Below are the code and all the weights of a small trained network. Each question names an input and a target symbol and asks about switching units off, where a switched-off unit gives its printed mean instead of its output.

import numpy as np


def w(rows, s, z=0):
    codes = np.array(rows[::2]) - 128.0
    scale = np.full(codes.shape[1], s)
    scale[-1] = z or s
    return codes * scale


def norm(h):
    return h / np.sqrt((h * h).mean(-1, keepdims=True) + 1e-5)


def f(y):
    return y / 2 * (1 + np.tanh(0.7978845608 * (y + 0.044715 * y**3)))


def softmax(a):
    e = np.exp(a - a.max(-1, keepdims=True))
    return e / e.sum(-1, keepdims=True)


def log_softmax(a):
    a = a - a.max(-1, keepdims=True)
    return a - np.log(np.exp(a).sum(-1, keepdims=True))


def net(x, mask):
    ids = ['βγζηθπσ'.index(c) for c in x.split()]
    T = len(ids)
    res = E[ids] + P[:T]
    u = 0
    for l in range(2):
        q, k, v = (norm(res) @ M[l].T for M in (Q, K, V))
        z = softmax(np.where(np.tri(T) > 0, q @ k.T / 4**0.5, -1e9)) @ v
        res = res + np.where(mask[u], z, O[l][:, -1]) @ O[l][:, :-1]
        u += 1
        y = f(norm(res) @ A[l][:, :-1].T + A[l][:, -1])
        res = res + np.where(mask[u : u + 4], y, B[l][:, -1]) @ B[l][:, :-1]
        u += 4
    return log_softmax(norm(res)[-1] @ U[:, :-1].T + U[:, -1])


Q, K, V, O, A, B = {}, {}, {}, {}, {}, {}
E = w([
[118,68,144,155,240,224,197,83,126,201,168,168],'β',
[140,104,226,89,172,150,99,192,93,56,154,238],'γ',
[66,163,195,78,119,131,111,36,158,111,180,73],'ζ',
[172,134,161,79,22,7,133,78,61,240,137,137],'η',
[159,159,94,189,40,163,36,182,152,59,198,75],'θ',
[121,238,89,84,163,113,172,73,223,94,137,230],'π',
[186,103,93,201,193,151,159,201,160,137,195,125],'σ',
],0.02)
P = w([
[194,95,153,226,152,86,81,5,166,70,72,86],'0',
[118,118,159,225,119,92,156,40,128,70,55,75],'1',
[128,148,122,212,196,67,84,78,75,116,129,123],'2',
[147,88,187,124,167,66,178,109,176,120,95,39],'3',
[77,94,132,152,127,117,90,72,123,135,178,167],'4',
[162,106,160,110,84,160,166,75,139,95,147,136],'5',
[138,223,187,141,121,160,188,125,94,129,149,113],'6',
[75,190,137,135,196,81,122,195,50,176,177,137],'7',
[105,51,134,26,114,92,120,167,172,153,190,118],'8',
[157,120,141,40,63,179,232,149,156,120,193,151],'9',
[83,197,135,92,86,169,235,218,78,162,178,145],'10',
[145,165,119,11,150,119,120,241,130,189,236,124],'11',
],0.012)
Q[0] = w([
[151,78,161,116,63,155,155,91,166,117,214,197],'0.h0',
[203,121,167,137,63,203,253,91,117,57,46,98],'0.h0',
[207,44,122,55,145,113,102,121,221,124,141,108],'0.h0',
[145,224,138,115,136,150,131,155,77,145,180,134],'0.h0',
],0.027)
K[0] = w([
[79,93,93,35,129,116,125,200,176,168,190,113],'0.h0',
[151,1,47,107,125,95,32,26,168,101,198,218],'0.h0',
[18,159,48,130,191,94,36,173,63,178,143,150],'0.h0',
[145,123,108,64,19,217,215,146,119,109,141,150],'0.h0',
],0.023)
V[0] = w([
[161,177,67,124,116,27,145,186,163,195,128,211],'0.h0',
[178,191,132,126,63,30,132,66,92,109,155,113],'0.h0',
[242,90,107,211,118,133,105,139,167,134,135,153],'0.h0',
[128,21,240,159,92,66,141,165,76,121,246,146],'0.h0',
],0.011)
O[0] = w([
[160,246,120,183,152,154,108,90,46,123,163,176,188],'0.h0',
[125,87,60,76,158,171,143,87,111,52,180,174,254],'0.h0',
[190,167,135,96,194,93,62,75,96,115,130,112,116],'0.h0',
[20,138,93,87,192,108,75,142,93,141,121,97,223],'0.h0',
],0.011,0.013)
A[0] = w([
[111,139,124,105,104,73,202,67,96,171,111,154,252],'0.n0',
[91,129,156,173,161,153,120,149,168,134,165,31,198],'0.n1',
[100,222,94,214,142,130,156,87,249,118,121,138,176],'0.n2',
[110,91,207,123,161,173,68,179,100,69,141,159,46],'0.n3',
],0.018,0.0017)
B[0] = w([
[138,30,204,105,78,125,38,97,223,248,174,191,247],'0.n0',
[213,35,175,86,169,129,61,131,117,113,246,136,171],'0.n1',
[162,96,127,80,237,184,1,166,178,106,76,199,183],'0.n2',
[143,108,201,25,14,100,221,67,3,127,39,62,184],'0.n3',
],0.0074,0.012)
Q[1] = w([
[184,130,99,65,122,139,169,84,133,150,174,124],'1.h0',
[115,131,118,67,137,101,139,143,86,139,127,158],'1.h0',
[76,105,123,132,141,175,132,89,121,135,252,120],'1.h0',
[140,142,68,147,119,110,137,99,153,158,53,86],'1.h0',
],0.027)
K[1] = w([
[136,192,100,120,51,102,73,189,155,107,255,114],'1.h0',
[168,107,115,110,125,204,138,213,80,122,146,78],'1.h0',
[126,241,86,4,50,71,145,180,154,171,106,185],'1.h0',
[183,28,76,166,122,42,55,38,146,64,106,92],'1.h0',
],0.015)
V[1] = w([
[124,137,73,133,147,193,103,72,177,208,102,114],'1.h0',
[169,50,94,156,170,156,178,71,83,193,134,75],'1.h0',
[161,159,99,92,176,153,146,171,205,111,149,85],'1.h0',
[153,76,157,82,196,72,123,137,132,98,70,251],'1.h0',
],0.017)
O[1] = w([
[93,120,104,137,107,143,86,125,177,174,251,173,112],'1.h0',
[52,174,115,131,86,146,150,94,137,220,131,84,140],'1.h0',
[58,131,144,135,189,58,99,124,161,105,160,171,56],'1.h0',
[151,239,90,97,134,165,166,238,168,126,86,135,251],'1.h0',
],0.011,0.015)
A[1] = w([
[103,117,103,165,177,183,179,98,144,144,160,33,136],'1.n0',
[102,157,86,223,136,32,133,109,187,72,127,26,2],'1.n1',
[65,173,24,143,144,214,176,61,54,64,254,61,176],'1.n2',
[150,193,115,176,138,100,43,101,59,125,110,108,75],'1.n3',
],0.018,0.0027)
B[1] = w([
[123,186,180,226,102,25,151,127,51,93,131,150,143],'1.n0',
[172,40,136,96,78,84,139,162,114,30,43,250,130],'1.n1',
[165,107,87,86,186,138,104,130,242,239,146,110,253],'1.n2',
[64,157,131,207,72,171,186,112,144,141,183,94,144],'1.n3',
],0.015,0.023)
U = w([
[61,227,105,191,135,102,130,107,76,117,171,123,27],'β',
[132,176,104,72,133,153,143,184,26,92,85,46,121],'γ',
[150,85,111,95,123,72,62,51,99,33,155,114,25],'ζ',
[181,86,131,148,91,113,89,141,151,241,163,68,202],'η',
[56,48,39,138,47,152,172,167,174,53,102,134,36],'θ',
[100,165,57,78,202,254,79,139,147,86,178,136,250],'π',
[225,181,130,187,82,153,134,133,113,98,115,235,26],'σ',
],0.0075,0.0021)

Each question gives the input, a string of symbols that net reads in full, and the target symbol t.
The units are the heads (4 rows each of Q, K, V and O) and the neurons (one row each of A and B). Each row of codes is followed by its name. A weight is (code - 128) times the scale printed after its matrix; where a second scale follows, it is the last column's (O, A, B and U).
mask holds one flag per unit, layer by layer, with each layer's heads first. A switched-off unit (its flag False) gives its mean, the last column of its rows in O or B, instead of its output. The means were averaged over made-up inputs and are rounded, as every weight is.
A unit's drop is (log p(t) with every unit on - log p(t) with that unit switched off) / (log p(t) with every unit on - log p(t) with every unit switched off).
The circuit of an input: a set's keep is (log p(t) with only the set's units on - log p(t) with every unit switched off) / (log p(t) with every unit on - log p(t) with every unit switched off). Starting from all 10 units, units are removed one at a time, each time the one whose removal leaves the highest keep (on an exact tie, the one counted first), for as long as the keep stays at least 0.8.
circuit, biggest first: the units of the circuit, biggest drop first
unit that matters most: the unit with the biggest drop
top k neurons: the k neurons with the biggest drops, biggest first
k most important neurons of layer l: the k neurons of layer l with the biggest drops, biggest first
drop of u: that unit's drop, to one decimal
input ζ η σ β θ η η ζ θ θ η, target ζ: circuit, biggest first => (1.h0)
input η η π β ζ ζ π γ β θ η γ, target γ: circuit, biggest first => (0.n3; 1.h0; 0.h0)
input θ η θ θ η γ σ, target γ: circuit, biggest first => (1.n2; 1.h0; 0.n3)
input π γ η θ π, target ζ: circuit, biggest first => (0.h0; 1.h0; 1.n2)
input η η π η ζ ζ γ π, target γ: circuit, biggest first => (1.n2; 0.h0)
input θ η η η θ π, target ζ: circuit, biggest first => (1.h0; 0.h0; 1.n2)
input θ π σ ζ, target β: circuit, biggest first => (0.h0; 1.n3; 1.n2)
input η π θ β, target ζ: 2 most important neurons of layer 1 => (1.n2; 1.n0)
input ζ η π θ γ θ γ β η σ π, target β: 2 most important neurons of layer 1 => (1.n2; 1.n3)
input π η γ π η π π γ θ η γ ζ, target γ: circuit, biggest first => (0.h0; 1.h0; 1.n2; 0.n3)
input γ η η η η π β σ η γ θ σ, target ζ: circuit, biggest first => (1.h0; 1.n2)
input θ π π θ σ η, target β: circuit, biggest first => (0.h0; 1.n2; 1.n3)
input η π π η η π γ π σ θ, target β: top 3 neurons => (1.n3; 1.n2; 0.n0)
input γ π σ η η π η γ η γ η, target γ: circuit, biggest first => (1.n2)
input π π ζ π η η η π ζ η, target θ: circuit, biggest first => (0.h0; 1.n2)
input η η ζ η π ζ ζ η η, target π: top 2 neurons => (0.n3; 1.n0)
input θ η β θ π π σ θ π η γ β, target γ: top 2 neurons => (1.n2; 0.n0)
input π η γ ζ ζ β π ζ, target σ: top 2 neurons => (1.n2; 0.n1)
input π γ σ, target γ: top 2 neurons => (1.n2; 0.n3)
input β η η θ η ζ β θ η θ β ζ, target η: top 2 neurons => (0.n1; 0.n3)
input η γ π π π ζ θ π ζ β, target θ: unit that matters most => 0.h0
input π σ γ η ζ θ, target θ: drop of 1.h0 => -0.1
input η β θ γ, target ζ: drop of 1.h0 => 0.4
